Here is a tiny trained network, its code and every weight. The questions are about switching its units off for an input and a target symbol, where a switched-off unit gives its printed mean instead of its output.

import numpy as np


def w(rows, s, z=0):
    codes = np.array(rows[::2]) - 128.0
    scale = np.full(codes.shape[1], s)
    scale[-1] = z or s
    return codes * scale


def norm(h):
    return h / np.sqrt((h * h).mean(-1, keepdims=True) + 1e-5)


def f(y):
    return np.maximum(y, 0)


def softmax(a):
    e = np.exp(a - a.max(-1, keepdims=True))
    return e / e.sum(-1, keepdims=True)


def log_softmax(a):
    a = a - a.max(-1, keepdims=True)
    return a - np.log(np.exp(a).sum(-1, keepdims=True))


def net(x, mask):
    ids = ['αβγδελπσφψω'.index(c) for c in x.split()]
    T = len(ids)
    res = E[ids] + P[:T]
    u = 0
    for l in range(2):
        q, k, v = (norm(res) @ M[l].T for M in (Q, K, V))
        z = softmax(np.where(np.tri(T) > 0, q @ k.T / 4**0.5, -1e9)) @ v
        res = res + np.where(mask[u], z, O[l][:, -1]) @ O[l][:, :-1]
        u += 1
        y = f(norm(res) @ A[l][:, :-1].T + A[l][:, -1])
        res = res + np.where(mask[u : u + 8], y, B[l][:, -1]) @ B[l][:, :-1]
        u += 8
    return log_softmax(norm(res)[-1] @ U[:, :-1].T + U[:, -1])


Q, K, V, O, A, B = {}, {}, {}, {}, {}, {}
E = w([
[47,144,222,75,171,121,154,116,80,97,109],'α',
[146,76,134,155,127,96,115,127,216,85,78],'β',
[121,151,106,67,187,107,210,146,92,74,129],'γ',
[96,185,181,143,125,85,144,23,94,132,169],'δ',
[83,161,140,104,100,135,117,250,150,120,129],'ε',
[110,67,79,157,115,115,166,132,162,114,179],'λ',
[88,147,158,185,64,183,136,114,81,194,84],'π',
[108,216,105,148,174,138,135,154,119,81,78],'σ',
[156,92,90,101,173,151,48,89,149,137,186],'φ',
[204,124,131,108,81,118,134,91,99,190,116],'ψ',
[159,140,39,82,89,137,86,151,190,58,161],'ω',
],0.0022)
P = w([
[168,103,143,150,135,167,140,140,121,103,122],'0',
[120,124,95,130,160,86,127,106,158,158,101],'1',
[107,132,93,89,189,158,161,117,197,227,128],'2',
[177,152,164,136,186,200,180,156,193,198,136],'3',
[157,95,173,169,72,133,88,148,64,46,125],'4',
[50,110,97,116,65,42,90,79,122,84,50],'5',
[39,144,65,74,153,105,167,71,217,216,76],'6',
[251,102,167,176,201,214,174,191,119,134,177],'7',
[184,54,137,193,112,122,85,174,42,93,138],'8',
[76,81,111,147,31,29,59,117,56,43,62],'9',
[96,177,110,78,203,184,192,107,252,254,117],'10',
],0.002)
Q[0] = w([
[4,113,65,89,58,46,76,86,99,106,38],'L0H0',
[125,82,142,147,29,78,48,128,11,27,139],'L0H0',
[133,66,144,151,52,110,48,144,48,20,138],'L0H0',
[43,132,40,44,141,94,115,70,186,191,47],'L0H0',
],0.0041)
K[0] = w([
[79,156,74,45,168,165,180,86,231,239,138],'L0H0',
[5,135,42,69,96,32,91,72,173,170,57],'L0H0',
[35,153,74,85,74,48,146,51,144,133,49],'L0H0',
[153,168,163,93,214,253,235,155,205,208,194],'L0H0',
],0.0036)
V[0] = w([
[143,86,220,32,161,152,75,177,171,165,169],'L0H0',
[4,47,135,183,120,129,158,108,149,112,185],'L0H0',
[79,225,102,194,170,252,18,138,137,121,139],'L0H0',
[130,96,88,120,191,190,191,198,86,186,165],'L0H0',
],0.0021)
O[0] = w([
[125,21,191,38,152,73,44,154,133,159,163,250],'L0H0',
[6,72,172,159,141,155,151,137,186,101,221,60],'L0H0',
[84,185,76,190,161,176,14,167,140,108,123,252],'L0H0',
[116,66,40,191,185,92,197,186,17,123,170,253],'L0H0',
],0.0021,0.00023)
A[0] = w([
[76,160,159,152,198,122,145,127,113,83,150,162],'L0N0',
[129,76,92,142,160,23,136,139,103,146,142,254],'L0N1',
[69,199,209,192,177,86,124,38,72,183,132,174],'L0N2',
[103,201,116,109,70,88,250,244,130,88,68,192],'L0N3',
[181,71,119,59,153,108,95,139,134,103,183,176],'L0N4',
[114,145,168,53,170,126,67,101,121,128,164,161],'L0N5',
[142,97,61,103,64,116,144,208,225,75,129,139],'L0N6',
[200,104,89,129,71,106,110,125,121,159,101,148],'L0N7',
],0.0018,0.00094)
B[0] = w([
[170,117,112,189,69,201,85,196,128,151,147,188],'L0N0',
[141,238,220,146,145,134,76,163,159,156,193,250],'L0N1',
[167,146,73,8,155,231,62,192,194,106,190,224],'L0N2',
[145,125,119,213,108,11,78,11,137,141,157,227],'L0N3',
[115,67,125,153,120,73,185,187,90,165,86,225],'L0N4',
[208,149,116,166,134,109,143,149,98,112,83,188],'L0N5',
[156,190,196,59,83,178,202,130,65,229,150,253],'L0N6',
[11,252,140,136,148,116,183,100,52,120,92,197],'L0N7',
],0.0014)
Q[1] = w([
[229,98,196,198,82,199,110,161,40,16,182],'L1H0',
[2,175,72,63,200,66,132,77,183,183,79],'L1H0',
[204,192,132,112,239,202,202,186,189,232,159],'L1H0',
[210,141,139,140,214,203,180,167,212,176,124],'L1H0',
],0.0044)
K[1] = w([
[58,115,111,140,63,44,71,83,111,88,75],'L1H0',
[197,124,132,117,166,227,177,177,182,209,160],'L1H0',
[253,100,190,199,99,196,125,167,98,33,135],'L1H0',
[210,144,199,189,82,148,125,176,57,64,151],'L1H0',
],0.0052)
V[1] = w([
[109,183,143,88,156,79,171,218,144,6,106],'L1H0',
[128,104,240,219,129,156,131,155,85,114,39],'L1H0',
[130,159,150,133,8,158,136,210,90,180,154],'L1H0',
[183,73,93,187,82,98,135,176,205,120,90],'L1H0',
],0.0023)
O[1] = w([
[76,163,110,80,139,70,151,171,144,51,116,138],'L1H0',
[61,108,162,161,110,81,85,87,84,104,74,71],'L1H0',
[89,152,113,95,4,127,123,144,92,142,144,211],'L1H0',
[155,65,66,164,71,72,117,157,191,102,105,254],'L1H0',
],0.0034,0.00028)
A[1] = w([
[149,86,151,119,152,129,110,235,85,170,105,190],'L1N0',
[190,151,63,26,76,167,120,148,191,83,151,122],'L1N1',
[51,128,70,98,134,112,163,79,195,238,133,251],'L1N2',
[103,126,215,216,154,79,66,119,107,156,145,124],'L1N3',
[48,87,198,58,176,155,116,137,100,96,113,114],'L1N4',
[95,183,213,129,130,254,154,110,208,167,99,175],'L1N5',
[38,103,108,235,60,240,83,88,50,177,101,117],'L1N6',
[104,121,79,197,76,90,155,135,152,122,233,153],'L1N7',
],0.0021,0.0029)
B[1] = w([
[95,128,57,163,112,7,60,68,62,165,203,186],'L1N0',
[157,77,140,91,169,167,143,177,135,174,56,173],'L1N1',
[188,123,204,172,84,157,128,144,85,29,131,252],'L1N2',
[76,90,93,44,158,162,109,90,174,196,74,156],'L1N3',
[171,80,148,155,157,228,167,226,130,216,2,150],'L1N4',
[85,123,89,72,105,70,78,68,173,75,142,192],'L1N5',
[101,109,33,72,205,107,219,129,175,139,109,169],'L1N6',
[85,150,181,169,175,219,152,127,157,170,152,167],'L1N7',
],0.0023,0.0037)
U = w([
[57,101,216,62,193,164,118,168,61,143,61,105],'α',
[134,59,173,157,90,48,122,109,243,85,58,254],'β',
[148,152,108,110,218,29,252,145,67,69,175,70],'γ',
[115,220,195,60,127,192,113,32,180,86,194,154],'δ',
[35,167,123,124,35,56,65,214,93,150,199,188],'ε',
[88,66,169,224,111,196,223,148,148,133,222,31],'λ',
[29,119,20,144,95,190,160,62,131,181,89,133],'π',
[113,255,60,215,179,149,75,151,134,65,67,40],'σ',
[179,59,71,156,220,129,30,111,112,179,196,167],'φ',
[209,149,153,128,44,88,159,56,39,216,95,65],'ψ',
[205,142,58,56,77,193,155,229,172,119,125,136],'ω',
],0.0059,0.001)

Each question gives the input, a string of symbols that net reads in full, and the target symbol t.
The units are the heads (4 rows each of Q, K, V and O) and the neurons (one row each of A and B). Each row of codes is followed by its name. A weight is (code - 128) times the scale printed after its matrix; where a second scale follows, it is the last column's (O, A, B and U).
mask holds one flag per unit, layer by layer, with each layer's heads first. A switched-off unit (its flag False) gives its mean, the last column of its rows in O or B, instead of its output. The means were averaged over made-up inputs and are rounded, as every weight is.
A unit's drop is (log p(t) with every unit on - log p(t) with that unit switched off) / (log p(t) with every unit on - log p(t) with every unit switched off).
The circuit of an input: a set's keep is (log p(t) with only the set's units on - log p(t) with every unit switched off) / (log p(t) with every unit on - log p(t) with every unit switched off). Starting from the 12 units with the biggest drops (on a tie, the unit counted first), units are removed one at a time, each time the one whose removal leaves the highest keep (on an exact tie, the one counted first), for as long as the keep stays at least 0.8.
circuit, biggest first: the units of the circuit, biggest drop first
unit that matters most: the unit with the biggest drop
top k neurons: the k neurons with the biggest drops, biggest first
k most important neurons of layer l: the k neurons of layer l with the biggest drops, biggest first
input α ω φ, target α: circuit, biggest first : (L1H0; L1N4)
input δ γ δ δ β ε π ψ π λ, target π: circuit, biggest first : (L1N6; L1H0)
input π γ β σ λ α φ ψ δ δ, target δ: circuit, biggest first : (L1H0; L1N0; L0N2)
input β ψ φ π β φ φ λ π, target π: circuit, biggest first : (L1N6; L1N2)
input λ π α ω π α φ δ γ, target α: circuit, biggest first : (L1H0; L1N4)
input ε ω ψ, target ε: circuit, biggest first : (L1H0)
input α β ω, target α: circuit, biggest first : (L1H0; L1N4; L0N0)
input α γ λ α ε φ φ λ π, target φ: circuit, biggest first : (L1H0; L1N0)
input π π φ σ δ ω φ δ λ ε β, target δ: circuit, biggest first : (L1H0; L1N5)
input β ω σ ε ε α σ π β, target α: 3 most important neurons of layer 1 : (L1N4; L1N3; L1N2)
input δ β ε δ γ, target β: circuit, biggest first : (L1H0; L0N2)
input β α δ φ ω γ δ, target φ: circuit, biggest first : (L0H0; L1H0)
input λ δ δ δ ψ ε, target δ: 3 most important neurons of layer 0 : (L0N3; L0N2; L0N4)
input σ ω λ ε, target σ: unit that matters most : L0H0
input α β ψ β φ α ω ε ε β λ, target ε: circuit, biggest first : (L1H0; L0H0)
input ψ δ ψ λ ψ δ λ, target λ: circuit, biggest first : (L1N2; L1N7)
input β β ω, target β: 2 most important neurons of layer 0 : (L0N2; L0N4)
input λ ψ ε, target λ: circuit, biggest first : (L0H0; L1N2)
input λ β β ε, target λ: top 2 neurons : (L1N7; L0N3)
input ε β β λ δ ω π, target λ: top neuron : (L1N2)
input γ δ α ψ σ ψ δ σ β φ, target δ: 2 most important neurons of layer 0 : (L0N2; L0N1)
input β β λ ψ π φ ω φ ε, target φ: top 2 neurons : (L1N0; L1N2)
input β σ ψ λ δ α σ, target λ: top 2 neurons : (L1N2; L1N7)
input ω α ω ω β, target α: top 2 neurons : (L0N6; L1N4)
input γ ψ β β φ β ψ, target β: 2 most important neurons of layer 1 : (L1N2; L1N0)
input α β α ψ ε α φ φ γ λ, target λ: top 2 neurons : (L1N7; L1N5)
input α ε β φ σ λ δ π ψ, target λ: unit that matters most : L0H0
input β β δ φ σ φ π δ α π β, target δ: 2 most important neurons of layer 0 : (L0N2; L0N4)
